What each symbol does to the items:
π: QR->PM, BD->HB, FT->SN, NR->FL, PJ->TM, JQ->PJ, BL->GD, DM->GB, TH->LC, CN->MM, MZ->CG, JJ->RN, TL->JG, BC->FS, LP->MH, BP->JJ, FM->NM, FJ->MH, SN->DP, HG->GT, TG->PH, FQ->HF, DD->DR, CG->GJ, GT->NT, GN->BC, DL->MM, PH->BB, MM->TG, MQ->DL, PP->FT, DP->QP, CT->SB, QP->RQ, DR->BS, PR->HP, ZH->RQ, GH->TN, FS->RM, TP->JZ, GD->ZR, GR->DZ, ZN->RQ, QT->LP, JL->FD, PM->HB, PC->HJ, LC->ZJ, MN->MZ, TM->GN, HB->TL, SB->LS, BB->GH, FD->PC, HP->PP, MJ->SJ, RM->DM, GJ->TH, RN->BL, BS->BD, BN->BL, NM->SD, LS->CT, QB->FM, HL->MJ, SD->HL, ZJ->QR, NT->FQ, RQ->QT, MH->NR, HJ->JJ, JZ->GH, SJ->SB, GB->HG, DZ->BN, ZC->JG, PZ->TG, FL->FQ, TN->TT, JG->ZD, HF->QB, ZR->GR, TT->DL, ZD->LS
δ: QR->CG, BD->FD, FT->DP, NR->PR, PJ->CN, JQ->PZ, BL->JZ, DM->PJ, TH->ZJ, CN->FL, MZ->GJ, JJ->BL, TL->JJ, BC->RM, LP->JL, BP->FD, FM->SD, FJ->NR, SN->QP, HG->ZC, TG->BB, FQ->SJ, DD->BS, CG->TH, GT->MQ, GN->FS, DL->JG, PH->JG, MM->PH, MQ->FJ, PP->MZ, DP->DD, CT->PJ, QP->DR, DR->BD, PR->PP, ZH->QT, GH->TT, FS->DM, TP->GH, GD->PC, GR->BN, ZN->SN, QT->BP, JL->PC, PM->CG, PC->FT, LC->QR, MN->ZN, TM->BC, HB->HJ, SB->JQ, BB->ZD, FD->QR, HP->MN, MJ->SB, RM->ZD, GJ->LC, RN->GD, BS->HB, BN->BD, NM->HL, LS->JQ, QB->NM, HL->CN, SD->FJ, ZJ->SN, NT->MJ, RQ->LP, MH->FL, HJ->RN, JZ->TP, SJ->HF, GB->GT, DZ->PZ, ZC->FQ, PZ->JZ, FL->GT, TN->BN, JG->LS, HF->FM, ZR->DZ, TT->MM, ZD->CT
ε: QR->GJ, BD->QP, FT->JL, NR->SD, PJ->BB, JQ->JG, BL->TL, DM->FJ, TH->MN, CN->PR, MZ->PR, JJ->BD, TL->DR, BC->DM, LP->PM, BP->ZH, FM->SJ, FJ->FM, SN->FD, HG->FS, TG->TN, FQ->CN, DD->FT, CG->ZC, GT->RM, GN->BC, DL->JZ, PH->TT, MM->GH, MQ->JG, PP->NR, DP->PC, CT->BB, QP->ZN, DR->SN, PR->FJ, ZH->PP, GH->DP, FS->PJ, TP->GR, GD->HJ, GR->JQ, ZN->BP, QT->QR, JL->PR, PM->PP, PC->NR, LC->MZ, MN->FL, TM->LS, HB->DD, SB->NT, BB->DL, FD->QT, HP->MH, MJ->FQ, RM->TM, GJ->MH, RN->ZN, BS->DP, BN->GD, NM->HG, LS->GB, QB->MJ, HL->ZC, SD->GJ, ZJ->CG, NT->GT, RQ->ZJ, MH->GJ, HJ->BS, JZ->DZ, SJ->ZC, GB->BC, DZ->BL, ZC->SB, PZ->ZR, FL->HL, TN->JQ, JG->MM, HF->FQ, ZR->JJ, TT->DD, ZD->GH

The rows follow the links: the fewer symbols apart two items are, the more alike their rows tend to be.

Item, then a row for it; each showing differs a little:
QB: -29  -32    7   30  -35  -16   -4  -66  -20   51   13  -10   58  -22  -13   11   10   60  -51    1  -16  -44  -16  -20   38   -7    3   65  -17  -16  -70  -36  -27  -11  -21   -7   91  -22  -18   70   12    6   69  -16   46    9
HB: -102    42   -56   -19    50    46   -22     1    -2    40    27     8    16   -45   -14    19   -49     2    -4    -5     3    35   -61    26    34    43   -77   -40   -15   -24    15    44    12     6   -36    24     5   -44    18   -40     5   -49   -35   -46    18   -15
GB:   7   24  -13   69    3   24  -52    0   33    9  -68  -73  -15  -54   25  -54   28    3   14  -18  -57   24  -29  -28  -11  -22   29    8   29   12   13   -3  -36   34   84   61  -20   35  -10   32  -24   39   59   -5  -68  -43
TP:  56  -39   49    6  -27   -9    5   35   -5  -31   24   -9  -83   52   62   25   21    8  -16   14  -20  -53    4  -42   37   11   33   -8  -69   14   13  -27   48  -98   28  -73  -26  -40   -9   29   11  -14  -15    7    3   44
GT:  29   -7   -8   52   20   -8  -27  -11  -27   20  -68  -95   45  -25    2  -42   70   -2   39   -8  -51   62    6  -38  -29  -26  -12   -4   10    2   11   24  -58   27   24   74   -9   44    4   30  -27   29   47   10  -49  -48
BC:  -1   19  -24   66  -14   24  -53    2   63   -7  -54  -23  -64  -56   25  -40  -22   25   -4  -20  -52  -24  -50  -17    9  -10   53   29   25   33    0  -13   -9   18  105   36  -10   10  -26   32   -9   30   55  -13  -77  -24
FL:  23  -55    2   16    5  -58   -1  -44  -65   14  -47  -38   80   44  -34  -13   62   20   51  -39   48   23   30  -41    2   -7   -2    4   47   35   -6   43  -29   16  -65   63   13   33   -5   40  -29    5  -14   38  -26  -34
HG: -11   -2  -20   76  -17   14  -36  -38   27   39  -60  -57   31  -67    7  -24   14   51  -17  -24  -50   -4  -19  -19   13  -23   16   42   11   11  -34  -17  -50   25   60   43   39   19  -15   65  -17   35   93  -12  -27  -41
MN:  54   -2  -38   -9   22  -45   16   18  -19  -22  -24   53   55   12  -42   44   -2   -9   63  -69   62    5   70   20   21   -2   -7  -37    8   36   -7   41    7    9  -48   39  -51   25  -44  -29  -39   -5  -66   65  -16  -25
DR: -91   38  -18  -26   49   24  -11   21   -2   43   54    0  -18  -63  -30   26  -69  -35  -15   11  -24    2  -98   10   55   32  -64   -9  -33  -24  -12   43    7   -2  -17   16   19  -58    5  -54   16  -34  -31  -38   12   18
NR:   1  -59   19  -15  -10  -52   12  -61  -45  -12  -31   16   11   79  -34  -17   18   25   48  -42   92  -12  -13  -42    5   17   24   21   70   55    6   43   10   24  -52   53   30   25   -5   30   -9  -34  -48   16  -61   -6
LP:  44   21   29  -49    0  -52   70   35   16    1    3   70  -21   45  -33  -29   -6  -44   37   48   41  -46   30   13  -53  -29   42   71   46  -10  -21  -19   21   60  -11   20   28   46  -22  -56    3   -2  -16   49  -21   14
ZD:  21   33   40   12    8   25  -36  -10   -1  -69   -4  -87  -11  -17   23  -16   -8  -52   -8   24  -34   78   15   15  -59  -34  -10  -56   17    4   60   -7  -45    8   43  -36  -52   46   62    6  -11   74    5   -5  -16  -10
JQ:  67  -11   46   25    7    9  -10   49  -13  -45   -4  -83  -26   31   68  -13   66  -34   -7   27  -60   59   50  -23  -25  -20   -1  -53  -41  -16   52   -9  -11  -61   33  -30  -65    3   33   14   -6   23    6    4   -9   12
PM:  27   39  -35  -26   37  -31   25   44   11   -9   11  102   41  -23  -52   44  -45  -29   43  -43   43  -17   38   60   24   -6  -19  -17   -2   10  -25   10   21   29  -39   20  -40   13  -46  -78  -15    7  -68   54   14   -2
RM:  10   22   -5   58   -7   32  -49  -11   47   -5  -62  -45  -43  -59   25  -39   -9   -6    1  -14  -52    0  -49  -19  -10  -21   29   10   30   21   17   -9  -16   23   94   38  -30   37   -3   23  -23   43   48  -21  -75  -40
PR:  26  -49   24  -25    3  -59   21  -31  -55  -24  -26   14    3   74  -32  -16   28   -3   63  -42   76    3   -3  -40   -6    6   25    5   68   53   18   47    9   19  -45   56  -13   33  -12    9  -17  -15  -67   35  -72   -9
BL: -35  -20  -85    1  -24   74    3   28   34   24  -14   25  -24   54   36   -9   59   51  -15    5   32   21   47  -21  -42   73  -13  -34  -30  -38   35   24   41  -33  -12    0  -21  -51   14    0   13  -90    7  -56   29   -9
FM: -36  -37   -5   16  -44  -13   -7  -82  -12   38    9   10   50   -8  -14    1   -1   62  -48  -15    9  -56  -16  -12   36   -5   12   61    4    9  -70  -39  -24  -11  -17  -13   91  -14  -13   72   13    2   65  -17   30   13
SB:   41    -4    32    38    31   -21     2    31   -54    18    -9  -105    64   -25    -3   -10    70   -35    17    30   -84    76    33   -29   -19   -45   -32   -20   -44   -28    -3     5   -57   -18     9    20    -7     4     2     2    -8    45    30    33    15   -18
BB:  11   20   65  -17   -6   13  -25  -44   -3  -85   15  -47  -18    3   24    0  -35  -36  -28   19   -9   66   16   28  -57  -34    2  -60   28   12   58  -26  -22    3   23  -77  -29   35   67   19   -5   65  -11  -14   20   12
RN: -65    8  -96  -18   -9   74   16   11   40   37  -19   35    5   29   15  -31   42   43   -8   12   46   34   31    9  -60   60  -23  -10   13  -46   23   22   26   23  -30   27    6  -23   22  -21    5  -81    1  -53   27  -26

Each walk starts at a row. The symbols on each line, taken left to right, move it on to the next item.
Each answer is a row, close to the row of the item it stands for.
new walk
-18  -50   -9    1  -37  -27   -3  -98  -17  -11  -34   22   13   50  -28  -18    1   67    9  -54   84  -26  -17  -34    6    2   39   26   81   58  -12   10  -12   26  -32   24   53   37   -5   72   -9   -3    6  -11  -44  -12
ε ε δ ε
 10  -33   15   38   12  -40   11  -26  -60   65  -12  -84   95  -12  -17    0   67    8   -9   20  -50   20   21  -42   17  -28  -37   31  -35  -15  -49    1  -56  -21  -31   29   52  -13  -13   46   -5   19   58   14   38  -15
π δ ε δ
-25  -27   16   17  -22  -23   12  -47  -42   66   11  -40   72  -16  -17   17   23   40  -38   12  -38  -35    5  -39   38  -24   -6   60  -36   -9  -78  -22  -37  -20  -20    5   86  -24  -15   57    6    3   69    0   54    4
new walk
-98   15  -89  -24   19   61   -7   13   16   43    1   19   10    1    1   -6   19   31   -7    1   34   50  -27    6  -20   66  -53  -30   10  -36   34   44   18   29  -52   46    5  -44   27  -32   12  -77  -13  -67   17  -20
ε δ π ε δ
-95   40  -52  -31   29   42   -1   33   16   50   38   22  -25  -40   -7    9  -37  -16  -11   16   -9   13  -69   24   24   39  -60   -5  -30  -43    2   38   23   10  -25   31   16  -61    7  -67   14  -67  -22  -47   20    9
ε ε δ ε π
-44  -19    9  -52   21  -12   36   30  -44   42   23    6  -58   54  -34  -32   -5  -22   58   24   25    1  -80  -53    6   42  -11   17   17    0   12   60   38   17  -48   67   30  -20    6  -48   11  -78  -62   -4  -53   25
new walk
 -18   -10    45   -42    44   -44    18    35   -55    22    49    -5   -60    14   -27    -1   -43   -52    40    16   -15   -19  -102   -40    45     4   -24    19    -6     5     8    61    23     3   -27    50    19   -25     0   -44     7   -31   -60     9   -42    30
π π δ π π ε
 -54    14    48   -30    43   -20     3    31   -31    28    67   -12   -50   -26   -14    17   -62   -50     7    18   -38   -23  -120   -19    68    18   -43     1   -34    -1    -8    35    19   -22   -26    17    21   -50     3   -47    14   -25   -46    -9   -24    30
δ ε δ π π
 28   50   20  -53   -6  -33   67   51   33   26   24   73  -31    6  -22  -21  -27  -51   22   75   12  -53   29   41  -64  -31   30   73   24  -43  -37  -29   21   54    5   -7   31   21  -15  -62   20    4   -1   38   17   20
new walk
-43   46   22  -40   43   -8   29   55   -2   47   64   29  -40  -34  -24    2  -67  -60   -1   55  -37  -33  -82   25   23   -2  -26   44  -22  -46  -28   10   20   24   -9   13   36  -40   -9  -75   22  -18  -28  -12    7   31
δ π δ ε
 -85    18    13   -24    42    -7   -18     3   -36    16    71   -14   -31   -37   -28    30   -77   -42    -8     3   -28     9  -115     4    75    20   -48   -28   -23    -5    12    42    15   -13   -31     7     5   -51    11   -37    14   -18   -50   -34     6    35
π ε δ ε δ δ ε
-15   54  -16  -62   11    3   59   60   31   39   30   76  -20   11  -21  -21  -17  -38   12   79   17  -24    6   36  -66  -11    5   69   26  -58  -21   -8   21   66  -12   22   32    2   -4  -82   17  -26   -2    4   25    4
new walk
 35   21   39   46   -1   23  -43    2   16  -49  -49  -78  -39  -33   36  -36    4  -27    2   -4  -63   49  -21  -12  -37  -29   28  -14   30   24   43  -11  -40   20   83   11  -46   48   25   36  -21   59   39   -3  -58  -31
ε π δ
-30    6   64  -40  -11   11  -34  -63   -8  -80   63  -18  -27    2   19   17  -67  -27  -48    4    7   35  -26   38  -10  -11   -7  -51   14   11   38  -29   -6  -21    6  -99   -7    2   64   18   13   42  -26  -37   24   40
δ π δ δ δ
 40   25   39   15   29    5  -33   15  -13  -49  -12  -95   15  -16   29  -30   39  -56    5   24  -63   98   31   11  -59  -41  -21  -49    5  -10   52   -6  -47    9   34   -3  -60   45   47  -14  -14   65    7   11  -13  -20
new walk
   9    42    -4   -41   -10     3    58    38    33    34    10    58   -21    32   -15   -47     9   -28    10    83    21   -20    37    34  -102     1    29    75    43   -53   -15   -28    17    58     3    13    36    29     3   -48    18   -15    17     4    20     7
ε ε π π
-33   37   26  -35   49  -30   29   52  -13   33   59   30  -34  -42  -31   18  -66  -67    9   30  -42  -43  -92   14   45   -5  -35   32  -32  -29  -33   21   32   10   -7   14   20  -36  -24  -81   18  -17  -32   18   -6   36
ε π ε δ π ε
 28  -44  -15  -23  -12  -52    6  -36  -21  -26  -32   58   33   51  -48    8   -2   38   48  -71  100  -11   36   -9   19   -4   29   -5   55   65    1   30   13   19  -55   34   -9   41  -34   19  -20  -16  -54   56  -47  -13
new walk
 17  -12   61  -55   13  -62   41   30  -49   19   14   17  -50   61  -38  -32   -3  -52   64   43   27  -26  -49  -33   -3    0   16   50   28    4    8   38   32   30  -40   63   26   11  -11  -46   10  -33  -57   37  -67   19
ε π δ ε π δ
  4  -19   15   32    3  -22    7  -18  -54   69    4  -75   92  -31  -15    8   53   17  -14   18  -64   -7   12  -35   25  -27  -33   33  -47  -28  -57  -11  -53  -24  -20    9   63  -26  -13   44    2   25   63   14   54  -14
δ π δ ε δ π ε
-10   15   67  -28  -20   11  -28  -68   -6  -85   43  -13   -1   23   24   20  -49  -20  -40    8   24   51   13   46  -42  -15   -1  -43   39   13   44  -36  -26   -5    2  -91  -12   27   73   23    5   53  -14  -26   30   20
new walk
 33   37   31  -40   -9  -20   64   42   33   26    9   76  -19   21  -16  -36   -2  -32   12   65   19  -39   43   32  -77  -30   29   78   37  -34  -30  -36   13   59    3    4   29   30  -13  -59   15    8    7   33   14   12
ε π ε δ π ε
 11   -2    6   52   18  -23  -11  -10  -44   33  -18  -68  125  -45   -9   20   49    0  -10  -10  -63   41   50   -7   25  -40  -45   -7  -33  -23  -48   -5  -69  -14  -18   17    6   -1   -9   23  -18   41   50   26   50  -36
ε π ε π π δ
-16  -20   22   -4  -18   24  -26  -99   -6  -63  -13  -41   39   14    2  -28    0   14  -17  -15   44   81   13   21  -69  -18    7  -39   76   21   52  -12  -47   34   -3  -21   -1   52   60   52  -14   40    7  -23   -1  -17
new walk
-23  -51  -12   15  -52  -14   -3  -97  -10   17  -10   37   52    8  -28   13  -18   81  -28  -50   63  -55  -11  -10   35    6   24   41   38   40  -43  -15  -14   10  -33   -8   67   11  -18   76    3   -8   25   -9    7    4
ε ε ε π π π
 37   50  -33   -1   26  -20   15   47   35  -16   19   77   35  -55  -31   60  -57  -17    7  -40   -1  -36   43   70   58  -19  -11  -22  -43    6  -37  -12   11    0   -1  -25  -43   -1  -61  -62   -5   31  -29   51   32    1
ε ε π δ
  39    23    27    31    33     7   -25    29    -5   -35   -24  -101     9   -23    31   -30    40   -52    13    17   -75    86    17    -3   -44   -36   -12   -44    -6   -11    52     9   -44    14    47    17   -50    37    35    -5   -19    54    16    10   -28   -20
new walk
 34   -4  -45   13    7  -21   -8   -3   16  -25  -13   82   67  -30  -31   65  -39   33   22  -83   53  -27   59   50   64   -5   -1  -41   -8   40  -29    7   -5   -4  -28  -20  -50    9  -58   -9  -18   20  -43   47   17  -13
δ δ δ ε ε ε
  32   -13    22    33    33   -26     1    16   -53    41   -24  -104    75   -13    -2   -28    86   -26    17    23   -80    69    22   -39    -7   -28   -44     0   -27   -27   -17    24   -50    -5    -6    63     1     7     0     9   -13    32    42    29     9   -28
π δ δ π π π
-36  -31  -10   22  -47   -5   -5  -86    3   39   -4    9   48  -22  -10   10   -7   77  -52  -18   18  -56  -22   -6   42   -5   20   68   17   21  -63  -35  -28   -3  -12  -14   85  -16  -14   72    6    8   62  -28   37    2
